[[148 149]
 [154 146]
 [154 151]
 [152 148]
 [147 148]
 [148 148]
 [145 148]
 [143 147]
 [146 152]
 [150 158]]
=>
[[150 146 143 145 148 147 152 154 154 148]
 [158 152 147 148 148 148 148 151 146 149]]

[[113 135 137 127]
 [139 113 130 139]
 [148 143 131 107]
 [120 136 137 118]
 [132 150 113 148]
 [122 120 152 136]
 [133 135 147 130]
 [130 146 141 141]
 [152 124 147 147]]
=>
[[152 130 133 122 132 120 148 139 113]
 [124 146 135 120 150 136 143 113 135]
 [147 141 147 152 113 137 131 130 137]
 [147 141 130 136 148 118 107 139 127]]

[[129 118 103 142 138 150 143 123 129 137]
 [131 123 114 123 141 137 140 130 126 128]
 [131 121 118 126 141 137 134 123 126 128]]
=>
[[131 131 129]
 [121 123 118]
 [118 114 103]
 [126 123 142]
 [141 141 138]
 [137 137 150]
 [134 140 143]
 [123 130 123]
 [126 126 129]
 [128 128 137]]

[[143 107 125]
 [126 127 119]
 [142 112 105]
 [149 110 117]
 [138 106 106]
 [128 150 111]
 [131 130 137]
 [119 118 133]
 [122 134 112]]
=>
[[122 119 131 128 138 149 142 126 143]
 [134 118 130 150 106 110 112 127 107]
 [112 133 137 111 106 117 105 119 125]]

[[107 152 116]
 [119 140 110]
 [154 117 131]
 [151 145 109]
 [143 142 117]]
=>
[[143 151 154 119 107]
 [142 145 117 140 152]
 [117 109 131 110 116]]

[[135 144 126 121 131 125 129 128]
 [122 128 125 123 135 129 129 136]
 [140 119 148 124 126 133 131 134]
 [127 121 150 124 125 123 124 131]
 [123 124 114 123 141 131 139 117]
 [129 138 133 122 119 135 123 122]]
=>
[[129 123 127 140 122 135]
 [138 124 121 119 128 144]
 [133 114 150 148 125 126]
 [122 123 124 124 123 121]
 [119 141 125 126 135 131]
 [135 131 123 133 129 125]
 [123 139 124 131 129 129]
 [122 117 131 134 136 128]]
---
[[142 145 109]
 [143 142 149]
 [121 156 123]
 [125 154 115]
 [121 156 122]
 [126 153 113]
 [148 139 146]]
=>
[[109 142 145]
 [149 143 142]
 [123 121 156]
 [115 125 154]
 [122 121 156]
 [113 126 153]
 [146 148 139]]

[[138 142 121 124 140 128 128 121 142 130 132]
 [129 127 143 136 136 133 133 127 122 118 122]
 [134 136 141 120 130 136 136 128 130 120 124]
 [128 125 138 142 140 124 124 134 117 119 119]
 [127 129 136 135 129 111 110 127 136 141 139]
 [138 145 123 115 129 124 124 116 155 142 144]
 [128 129 139 141 140 129 129 117 131 124 130]]
=>
[[132 138 142 121 124 140 128 128 121 142 130]
 [122 129 127 143 136 136 133 133 127 122 118]
 [124 134 136 141 120 130 136 136 128 130 120]
 [119 128 125 138 142 140 124 124 134 117 119]
 [139 127 129 136 135 129 111 110 127 136 141]
 [144 138 145 123 115 129 124 124 116 155 142]
 [130 128 129 139 141 140 129 129 117 131 124]]

[[115 110 121 117 118 119 122 123]
 [114 125 123 138 143 143 139 142]
 [128 139  99 144 144 145 139 140]
 [138 126 137 118 111 116 119 110]
 [139 134 138 125 119 120 121 114]
 [141 152 133 133 131 128 129 131]
 [123  99 142 113 121 119 121 124]
 [123 108 153 108 112 109 116 117]
 [140 128 106 118 110 113 115 108]]
=>
[[123 115 110 121 117 118 119 122]
 [142 114 125 123 138 143 143 139]
 [140 128 139  99 144 144 145 139]
 [110 138 126 137 118 111 116 119]
 [114 139 134 138 125 119 120 121]
 [131 141 152 133 133 131 128 129]
 [124 123  99 142 113 121 119 121]
 [117 123 108 153 108 112 109 116]
 [108 140 128 106 118 110 113 115]]

[[108 140 118 116 123 139 121 139 124 119 113 106 115]
 [137 152 139 115 132 119 135 141 130 145 144 157 140]]
=>
[[115 108 140 118 116 123 139 121 139 124 119 113 106]
 [140 137 152 139 115 132 119 135 141 130 145 144 157]]

[[124 118 111 115 123 105]
 [144 138 102 113 121 129]
 [119 130 128 113 135 119]
 [131 125 121 117 122 114]
 [120 133 126 117 133 120]
 [115 139 133 106 144 119]]
=>
[[105 124 118 111 115 123]
 [129 144 138 102 113 121]
 [119 119 130 128 113 135]
 [114 131 125 121 117 122]
 [120 120 133 126 117 133]
 [119 115 139 133 106 144]]

[[137 142]
 [135 119]
 [127 150]
 [152 101]
 [134 128]
 [117 130]]
=>
[[142 137]
 [119 135]
 [150 127]
 [101 152]
 [128 134]
 [130 117]]

[[128 128 128 127]
 [128 109 150 139]
 [127 127 128 124]
 [128 128 137 131]]
=>
[[127 128 128 128]
 [139 128 109 150]
 [124 127 127 128]
 [131 128 128 137]]

[[132 117 150]
 [124 126 139]
 [115 131 118]
 [123 121 127]
 [119 105 130]
 [123 137 137]]
=>
[[150 132 117]
 [139 124 126]
 [118 115 131]
 [127 123 121]
 [130 119 105]
 [137 123 137]]
---
[[120 128 135 131 150]
 [119 141 130 116 118]
 [119 143 126 113 116]]
=>
[[141 130]
 [143 126]]

[[118 132 125 132 134]
 [139 148 128 131 116]
 [119 130 123 127 123]
 [122 114 132 135 140]
 [151 118 132 122 135]]
=>
[[148 128]
 [130 123]]

[[120 130 115 110 125]
 [115 134 121 137 104]
 [122 131 128 139 114]]
=>
[[134 121]
 [131 128]]

[[139 112 117 151]
 [115 114 140 154]
 [139 110 128 105]]
=>
[[114 140]
 [110 128]]

[[124 156 126]
 [114 125 124]
 [120 132 133]
 [129 117 138]]
=>
[[125 124]
 [132 133]]

[[136 117 121]
 [138 108 135]
 [150 109 109]
 [134 129 123]
 [144 137 145]]
=>
[[108 135]
 [109 109]]

[[128 137 131 132 133]
 [109 126 154 115 137]
 [127 133 135 132 132]]
=>
[[126 154]
 [133 135]]

[[107 115 120 142]
 [109 145 118 106]
 [121 113 140 149]
 [136 112 140 148]
 [111 130 137 129]]
=>
[[145 118]
 [113 140]]

[[141 124 119 127]
 [133 116 123 119]
 [108 153 140 122]
 [121 119 128 117]]
=>
[[116 123]
 [153 140]]
---
[[114 119 123 139]
 [134 106 115 138]
 [125 119 122 130]
 [135 130 137 142]]
=>
[[114 119]
 [134 106]
 [125 119]]

[[119 112]
 [111 104]
 [124 129]
 [150 142]]
=>
[[119 112]
 [111 104]
 [124 129]]

[[127 130 118 121]
 [ 98 107 110 125]
 [146 145 125 132]]
=>
[[127 130]
 [ 98 107]
 [146 145]]

[[116 108 124 133]
 [111 101 109 119]
 [134 152 116 126]
 [114 112 111 117]
 [135 110 149 117]]
=>
[[116 108]
 [111 101]
 [134 152]]

[[137 136 137 126 117]
 [128 117 124 139 126]
 [129 144 122 116 151]
 [122 137 137 126 120]]
=>
[[137 136]
 [128 117]
 [129 144]]

[[113 108]
 [108 124]
 [ 99 115]
 [129 116]
 [118 113]]
=>
[[113 108]
 [108 124]
 [ 99 115]]

[[118 138 119 125 149]
 [147 138 150 136 135]
 [115 129 109 121 135]
 [139 131 131 126 136]
 [121 129 107 115 145]]
=>
[[118 138]
 [147 138]
 [115 129]]
